The rows lie along a hidden order. The number after each row says roughly how far along it the row is, from 0 to 9. A new part has a new order.
[  4.8  16.8  23.1  -3.2  35.0  -6.9  14.8  -5.8  15.7 -14.9  -2.8  -6.5
   7.7  -6.7   7.7  18.0  18.4  -4.2 -14.5  27.2  14.8 -16.0   9.8   6.6
   0.0   2.7]
7
[  6.6  18.5  27.0  -4.2  42.0  -5.5  19.2  -7.3  18.6 -18.4  -2.6  -6.6
  10.7  -8.7   6.4  20.6  23.3  -5.4 -18.8  33.5  16.9 -16.9   8.8   7.4
  -4.7   1.3]
2
[  7.6  10.3   7.9   9.8  34.3  27.0   8.0  16.2  18.3 -10.9  -2.4  -5.0
   9.8   0.0  -8.0  20.1  -5.2   4.9  -5.3   5.8  17.5   0.6  11.4   3.4
  13.1   2.6]
5
[  4.1  15.4  20.2  -1.2  30.0  -3.6  10.8  -2.7  15.4 -13.3  -3.2  -5.3
   7.4  -4.5   6.6  15.3  13.3  -3.3 -12.1  21.0  12.3 -14.1  11.0   5.7
   5.0   3.5]
9
[  7.5  15.8  17.6   2.5  36.9  10.6  14.7   2.1  18.3 -14.7  -1.9  -6.6
  10.2  -4.7  -0.9  19.7   8.8  -0.4 -11.0  20.4  18.1  -8.3  10.2   5.4
   3.2   1.7]
2
[  7.1  16.7  23.5  -2.0  41.9  -0.5  19.7  -4.4  18.9 -17.1  -2.0  -7.3
  11.3  -8.2   3.6  19.4  19.7  -4.2 -16.2  33.5  18.7 -14.8   7.6   8.1
  -3.8   0.9]
0
[  4.0  20.3  32.2  -9.0  40.3 -21.8  19.2 -15.2  15.9 -17.5  -2.5  -6.7
   8.1 -10.3  13.7  18.5  28.8  -9.5 -20.3  43.0  13.8 -23.5   8.2   8.8
  -8.5   2.6]
6
[  8.2  17.4  15.0   5.0  35.6  18.3  14.7   9.4  19.6 -13.2  -2.3  -6.1
  11.2  -4.0  -3.1  21.4   5.0   1.8 -10.8  14.6  20.6  -4.1   9.6   5.7
   4.2   1.5]
0
[  6.0  19.6  27.9  -5.4  41.4  -7.6  19.7  -9.3  17.2 -16.8  -2.4  -7.1
  10.1  -9.0   8.7  18.9  23.2  -6.4 -18.3  32.9  16.1 -18.3   8.8   8.2
  -5.8   1.4]
3
[  4.5  15.5  21.3  -1.1  33.9  -0.8  15.7  -1.0  16.2 -13.7  -2.7  -5.9
   9.3  -5.2   4.7  18.1  13.3  -2.4 -13.1  23.0  15.4 -12.2   9.2   6.1
   2.2   2.4]
7
[  5.5  12.4  10.4   6.2  28.0  16.3   9.0   9.4  16.1 -10.9  -2.8  -5.0
   7.8  -0.8  -1.8  19.4   1.7   2.4  -5.9   8.6  14.6  -3.5  11.2   3.8
  10.7   2.9]
8
[  5.6  17.5  21.4  -0.2  33.6   3.8  14.4  -0.9  18.2 -14.5  -2.5  -6.4
   8.9  -6.5   2.3  19.0  13.5  -2.2 -13.2  23.3  16.7 -11.4  10.3   6.9
   1.1   2.0]
4
[  2.3  26.2  52.9 -24.7  52.1 -57.2  30.0 -42.2  15.7 -24.1  -2.8  -8.4
   8.3 -20.2  28.9  17.2  57.1 -20.7 -35.1  68.1  12.5 -47.2   5.8  13.0
 -27.9   2.2]
4
[  7.3  15.7  16.8   2.9  40.2  11.3  15.9   6.0  19.7 -13.7  -2.1  -6.4
  10.9  -4.6  -1.6  21.5   9.2   0.1 -12.4  21.1  18.6  -4.7   9.9   6.1
   3.6   0.9]
1

[ 11.2  -2.4  -2.1 -10.1  -3.0  -7.6   6.6   0.1  -5.7   6.3   7.5  -3.7
   1.7   1.6  -3.9  -2.8   4.7  -1.2  -1.2  31.9 -17.5   4.4 -13.4   2.9
 -12.0 -23.9   9.6 -20.2   1.6  -3.8   2.2]
0
[  2.2  -5.0   7.2  -9.8  19.9  -1.5  19.4   0.5  15.5  22.4  -4.6  18.7
  -8.2  10.7  -1.7   4.3 -53.6  -0.5   4.3  43.5 -32.7 -30.1  59.6  -4.7
 -21.3 -99.9   7.1 -71.8  -5.4  10.6   1.1]
1
[ 15.3   1.8   2.5 -36.8  -4.1 -39.0   0.0   0.2   9.6  32.3  -6.9  19.9
 -29.1  15.1 -10.1  -8.8  -1.1   2.5   0.9  94.9 -17.6 -59.4  21.4  -6.6
   4.5   0.9 -22.9   7.9   9.3   6.0  -6.0]
3
[ -2.5   2.3  -1.4  26.8  -8.0  10.5 -12.5  -2.3 -23.2  -4.3   2.5  -2.4
  -9.9  -1.1   4.9   8.5 -13.4  -6.2  -6.8 -18.5   5.3  20.5 -56.7  -2.4
   9.8  45.3 -17.2  31.3   0.3 -17.5  -4.7]
9
[ 18.2  -2.0  -5.1   4.1 -17.0 -23.1  24.0   3.1 -12.3  14.5  19.1 -16.7
  -7.6   9.9  -3.8   2.0  -1.3  -5.4   6.3  64.9 -93.6  16.9  -0.7   1.1
 -11.2 -24.5  -6.8   6.1   1.2  -3.6  -5.1]
5
[-10.9  -2.5  -2.9   6.8  -7.9  -5.5  -4.8  -1.1   4.1 -11.9  -0.2  -4.2
   2.9 -18.6   0.1   7.5  39.2   5.7  -5.9 -57.4  48.9  -7.0 -32.6  -0.7
   3.6  41.5  -6.8 -20.9  -8.6  -7.1   0.6]
7
[  2.1  -2.4   3.8 -21.7  21.0  -9.0  -7.7  -1.3  10.0  10.9  -9.7  15.2
  -3.1  -4.7  -6.0  -3.2  -1.2   3.1  -2.9  21.4  15.8 -40.9   1.7  -1.2
  -8.6 -42.8  11.8 -47.2  -3.3   6.0   3.4]
6
[ -8.7  -4.0  -0.2   3.7  -0.8   6.5   5.6  -0.4   2.9 -17.7   5.0  -0.8
   6.9  -0.4  -0.4   2.5   1.1   1.9  -0.1 -43.1   7.3  -8.1  -2.3   1.0
 -12.5 -19.4   3.0 -33.4  -7.7  -2.4   2.8]
7
[ -7.3   1.9   0.2   7.3  -6.1   3.2  14.4   0.4  25.2  -6.5  -0.1  10.0
  -0.5 -15.8   1.1   7.1  47.2  11.4   2.0 -29.2  46.6 -12.2  25.2  -2.3
   8.2  41.4  -5.8   7.1   1.5  11.4   1.5]
5
[  4.0   3.2  -1.0 -15.8   2.9   1.3 -22.9  -2.9   0.7  -3.5  -9.0  14.1
   3.5 -19.5  -2.3  -5.0  38.1   4.7  -6.0   2.1  52.2 -24.0 -30.7   1.6
  10.8  59.5   1.3  15.0   8.3  -2.5   2.9]
4
[-11.0  -1.3  -0.9  12.4  -4.4  27.5 -26.3  -3.9 -15.5  -6.6  -9.1  13.6
  -0.3 -23.8   3.3   7.9  -6.9  -2.3  -9.2 -43.6  35.5  -7.4 -44.3  -1.1
   2.8  17.6 -10.0 -21.2  -4.7 -14.0   1.1]
9
[  0.9  -0.8   2.5   4.6   7.7 -21.5   2.9  -0.2  19.9   5.7   1.3   2.5
 -14.1   1.4  -4.0   3.4  46.5   8.6  -0.7  13.5  64.3 -12.3  -3.4  -3.3
  10.4  57.4   0.6   5.4  -3.2   3.7  -2.5]
7
[  9.4  -0.7   3.1 -29.7   7.0   3.2 -23.1  -0.6  -2.5  17.3 -17.0  11.9
  -2.0   2.3  -3.1 -13.5 -56.8  -4.3   2.9  44.1 -47.4 -35.4  21.9  -1.9
 -13.5 -87.6  -0.3 -29.9  -0.1  10.5   0.4]
1
[ -3.3  -4.5   3.3 -19.9  20.3  -9.6 -43.8  -4.8 -18.2   5.1 -14.9   0.0
   0.1  -2.1  -4.4  -6.0  10.7  -2.2 -13.2   1.0  26.0 -24.0 -58.8   1.1
  -4.0  10.7  20.4 -40.2 -10.8 -15.6   5.7]
7

Next part:
[ 14.1 -10.7  31.9  -6.7   0.4 -19.7  -1.5  23.6 -17.7  -5.5  38.3  30.2
 -12.6  10.1  10.3  -5.2  85.2  10.7 -32.3  -2.9  -7.0  -9.4  37.0   3.9
  18.2 -16.6   6.9  41.5   9.7 -23.3  45.3 -12.4]
2
[ 11.0 -11.8  20.0  -5.3   1.5  -8.6  -1.9  16.1 -15.9  -6.1  32.6  27.5
  -8.8   5.2   9.5 -10.5  76.5  10.1 -18.0  -4.0  -9.7 -14.8  29.3   1.4
  13.5 -12.8   6.0  22.4   7.1 -22.1  44.2  -9.5]
1
[ 13.5 -19.5  29.6  -0.8  -1.5 -10.3  -1.7  26.2 -14.2   0.6  37.7  29.0
 -18.0  17.2   0.5  -2.5  64.4   6.3 -37.5  -4.6 -11.9 -14.3  45.9   6.2
  11.4 -20.8   3.9  27.9  -0.8 -23.6  38.0  -2.9]
3
[ 11.5 -24.5  24.7  -8.8  -0.2 -21.8  -0.6  26.5 -19.6  -9.8  40.2  43.9
 -13.4   7.9  20.6 -11.9  62.3   6.4 -21.6  -6.5 -11.4 -11.3  38.2   5.4
  12.3 -26.6   0.3  44.9  -3.8 -26.0  27.2  -5.5]
5
[  8.3 -26.7   5.5  -7.8   0.1   1.6   1.1  14.3 -13.0 -11.3  24.4  45.4
 -16.0   0.2  22.7 -18.5  14.4   0.6   1.5 -13.7 -11.6   0.7  12.3   2.7
  -8.1 -23.3  -1.9  18.6 -12.5  -5.2   6.6  -0.4]
6
[ 10.5 -14.7  27.3   4.2  -1.8  -7.3  -2.3  17.2 -13.2   0.0  29.8  18.2
 -10.8  16.8  -9.7   4.7  50.8   2.3 -43.7  -3.5 -12.4  -7.1  33.9   6.3
   8.0 -24.2   2.6  10.0 -10.1 -20.7  28.1   2.5]
2
[ 13.2 -11.7  21.5  -3.3   0.6 -14.6  -2.9  17.9 -18.8  -0.2  44.5  21.7
  -9.1  10.8   3.0  -6.0  62.9   8.3 -25.8  -2.3 -10.5 -12.4  37.2   2.4
  17.4 -21.4   3.9  27.3  -1.0 -22.1  35.3  -5.6]
0
[  5.8 -13.6  11.1   7.9  -2.1   7.2  -0.3   5.7  -4.9   2.0  12.0  13.4
  -6.2  10.8  -7.5   3.5  -7.4  -1.8 -22.5  -4.1  -7.1  -4.4  16.0   4.0
  -2.9 -10.0  -1.6 -11.4 -10.0  -5.8  -9.1   3.3]
9
[ 12.6  -8.7  29.1  -4.5   0.5 -16.1  -2.4  19.1 -18.7  -2.6  37.1  27.8
 -11.4  11.0   4.8  -5.2  99.9  11.7 -34.9  -6.7 -12.4 -20.4  38.9   3.7
  18.2 -22.6   5.3  30.0   3.9 -23.9  40.6  -8.3]
0
[ 12.9 -26.8   6.3 -11.8   1.8 -14.0   0.7  13.8 -12.6 -17.9  27.6  53.2
 -14.2  -1.8  27.4 -22.3  58.4   1.5   6.1 -17.4  -8.7   1.7   8.0   1.7
  -2.4 -19.7   3.2  35.0  -0.3 -12.5  21.5 -10.6]
4
[ 12.1  -7.2  21.0  -0.6   0.7  -2.1  -1.9  11.1 -14.9  -6.1  21.4  13.7
  -5.7  11.6  -3.4  -2.5  42.6   8.1 -26.7  -4.3  -8.7 -11.6  20.2   2.1
  10.8  -7.0  10.0   4.9  15.7 -14.8  37.5 -11.3]
2
[ 13.6  -6.1  29.7   3.2  -0.9   1.7  -1.6  16.1 -13.5   0.9  25.3   1.6
  -6.1  17.5 -15.9   1.8  45.8   8.1 -35.3   0.3  -9.6 -19.6  26.8   3.2
  17.9  -3.6   6.5  12.5  10.0 -18.7  31.0  -4.2]
3
[  7.0  -9.2  24.3  -3.7  -0.8 -10.0  -0.5  13.9  -9.6  -4.5  26.2  14.6
 -11.5   7.1   5.7  -6.5  16.5   2.3 -21.7  -1.2  -2.6 -11.6  25.2   3.7
   7.7 -10.0   0.7  25.9   3.3 -13.9  11.4  -3.7]
9
[  6.5 -13.7   8.8  -5.3   0.6 -16.4  -0.6   7.0  -7.9  -5.3  10.3  35.2
  -4.6  -1.2  15.9  -8.4  43.9   1.9  -2.0  -5.7  -3.0  -2.4  17.0   2.1
   0.8 -16.5  -1.2  22.8  -8.6  -7.6   5.8  -1.6]
5
[ 11.0 -13.5  32.1  -1.9  -2.0  -7.9  -2.6  23.8 -13.8   3.8  37.1  25.1
 -13.0   9.9  -0.5  -2.0  60.9   6.4 -34.2  -2.2 -12.3 -17.4  42.0   5.3
  13.0 -20.0  -0.8  23.3 -10.3 -22.9  29.6   3.3]
4
[ 12.6 -15.5  24.7  -2.9  -0.6 -17.5  -1.5  21.3 -18.3  -4.1  27.4  37.1
  -8.1   6.0  14.7  -8.0  63.3   2.7 -22.5  -5.8  -9.4  -5.0  24.0   4.0
   5.1 -20.9  -1.6  25.1 -11.1 -19.7  23.1  -0.6]
5
[  8.8 -23.4  10.9 -10.8   0.9  -6.3   0.4  16.0 -15.2 -12.3  28.9  33.3
 -14.4   3.6  23.4 -19.1  55.9   4.1 -10.8  -7.7 -11.7  -6.6  21.3   1.6
   4.2 -19.0   2.1  36.5   2.4 -10.0  22.7  -7.7]
4
